Below is a small trained network, with its code and all its weights. Each question gives an input and a class and asks what happens when units are switched off, that is, made to give their printed mean instead of their output.

import numpy as np


def w(rows, s, z=0):
    codes = np.array(rows[::2]) - 128.0
    scale = np.full(codes.shape[1], s)
    scale[-1] = z or s
    return codes * scale


def f(y):
    return np.maximum(y, 0)


def log_softmax(a):
    a = a - a.max(-1, keepdims=True)
    return a - np.log(np.exp(a).sum(-1, keepdims=True))


def net(x, mask):
    res = np.array(x, float).reshape(1, 4) / 4 @ E
    y = f(res @ A[0][:, :-1].T + A[0][:, -1])
    res = res + np.where(mask, y, B[0][:, -1]) @ B[0][:, :-1]
    return log_softmax(res[-1] @ U[:, :-1].T + U[:, -1])


A, B = {}, {}
E = w([
[210,56,228,188],'x0',
[130,29,49,81],'x1',
[255,160,107,67],'x2',
[197,172,67,247],'x3',
],0.0053)
A[0] = w([
[191,108,121,88,81],'n1',
[163,90,182,68,252],'n2',
[99,233,144,228,166],'n3',
[86,204,77,42,137],'n4',
[177,96,143,144,148],'n5',
[177,106,196,245,186],'n6',
[178,191,76,179,141],'n7',
[155,106,181,211,139],'n8',
[187,229,65,191,166],'n9',
[55,145,192,110,226],'n10',
[82,30,9,210,215],'n11',
],0.013,0.0028)
B[0] = w([
[173,168,173,72,166],'n1',
[155,108,85,27,203],'n2',
[225,205,171,214,244],'n3',
[21,181,122,137,228],'n4',
[181,145,46,139,175],'n5',
[71,208,59,191,254],'n6',
[120,168,51,64,203],'n7',
[100,197,93,176,212],'n8',
[112,213,30,80,232],'n9',
[120,70,50,254,222],'n10',
[171,4,25,52,238],'n11',
],0.022,0.0079)
U = w([
[199,93,124,72,117],'0',
[120,2,124,110,253],'1',
[139,109,201,129,20],'2',
[63,168,66,114,197],'3',
[137,117,191,127,35],'4',
[110,118,185,124,60],'5',
[97,155,153,81,67],'6',
[137,173,152,184,83],'7',
],0.009,0.0031)

Each question gives the input, the list of numbers given to net, and the class t.
The units are the neurons (one row each of A and B). Each row of codes is followed by its name. A weight is (code - 128) times the scale printed after its matrix; where a second scale follows, it is the last column's (A, B and U).
mask holds one flag per neuron, in row order. A switched-off neuron (its flag False) gives its mean, the last column of its row in B, instead of its output. The means were averaged over made-up inputs and are rounded, as every weight is.
A unit's drop is (log p(t) with every unit on - log p(t) with that unit switched off) / (log p(t) with every unit on - log p(t) with every unit switched off).
The circuit of an input: a set's keep is (log p(t) with only the set's units on - log p(t) with every unit switched off) / (log p(t) with every unit on - log p(t) with every unit switched off). Starting from all 11 units, units are removed one at a time, each time the one whose removal leaves the highest keep (on an exact tie, the one counted first), for as long as the keep stays at least 0.8.
units of the circuit, in order: the units of the circuit, biggest drop first
top k neurons: the k neurons with the biggest drops, biggest first
drop of u: that unit's drop, to one decimal
input [-7,-8,-8,6], class 7: units of the circuit, in order -> [n3]
input [4,7,5,4], class 0: units of the circuit, in order -> [n4, n1]
input [-6,6,-1,2], class 1: top 2 neurons -> [n11, n6]
input [7,-6,-1,0], class 7: units of the circuit, in order -> [n3, n11]
input [0,-3,-5,-8], class 1: units of the circuit, in order -> [n6, n9, n8]
input [-7,3,-7,-1], class 1: units of the circuit, in order -> [n11, n6]
input [0,-3,-7,-7], class 1: top 2 neurons -> [n6, n9]
input [-7,7,-4,6], class 1: top 2 neurons -> [n11, n6]
input [4,5,-2,0], class 0: top 2 neurons -> [n10, n4]
input [0,5,2,-3], class 0: top 2 neurons -> [n6, n10]
input [0,2,1,-4], class 1: top 2 neurons -> [n6, n9]
input [5,-2,-2,-8], class 1: top 2 neurons -> [n9, n4]
input [-3,-6,-2,-5], class 7: drop of n9 -> 0.2
input [-7,-7,-8,0], class 7: drop of n3 -> 0.4
input [4,-3,-1,1], class 7: top neuron -> [n11]
input [3,-3,-5,-2], class 7: drop of n11 -> 0.2
input [2,-7,8,-6], class 0: drop of n6 -> 0.2
input [1,-8,-4,7], class 7: top 2 neurons -> [n3, n11]
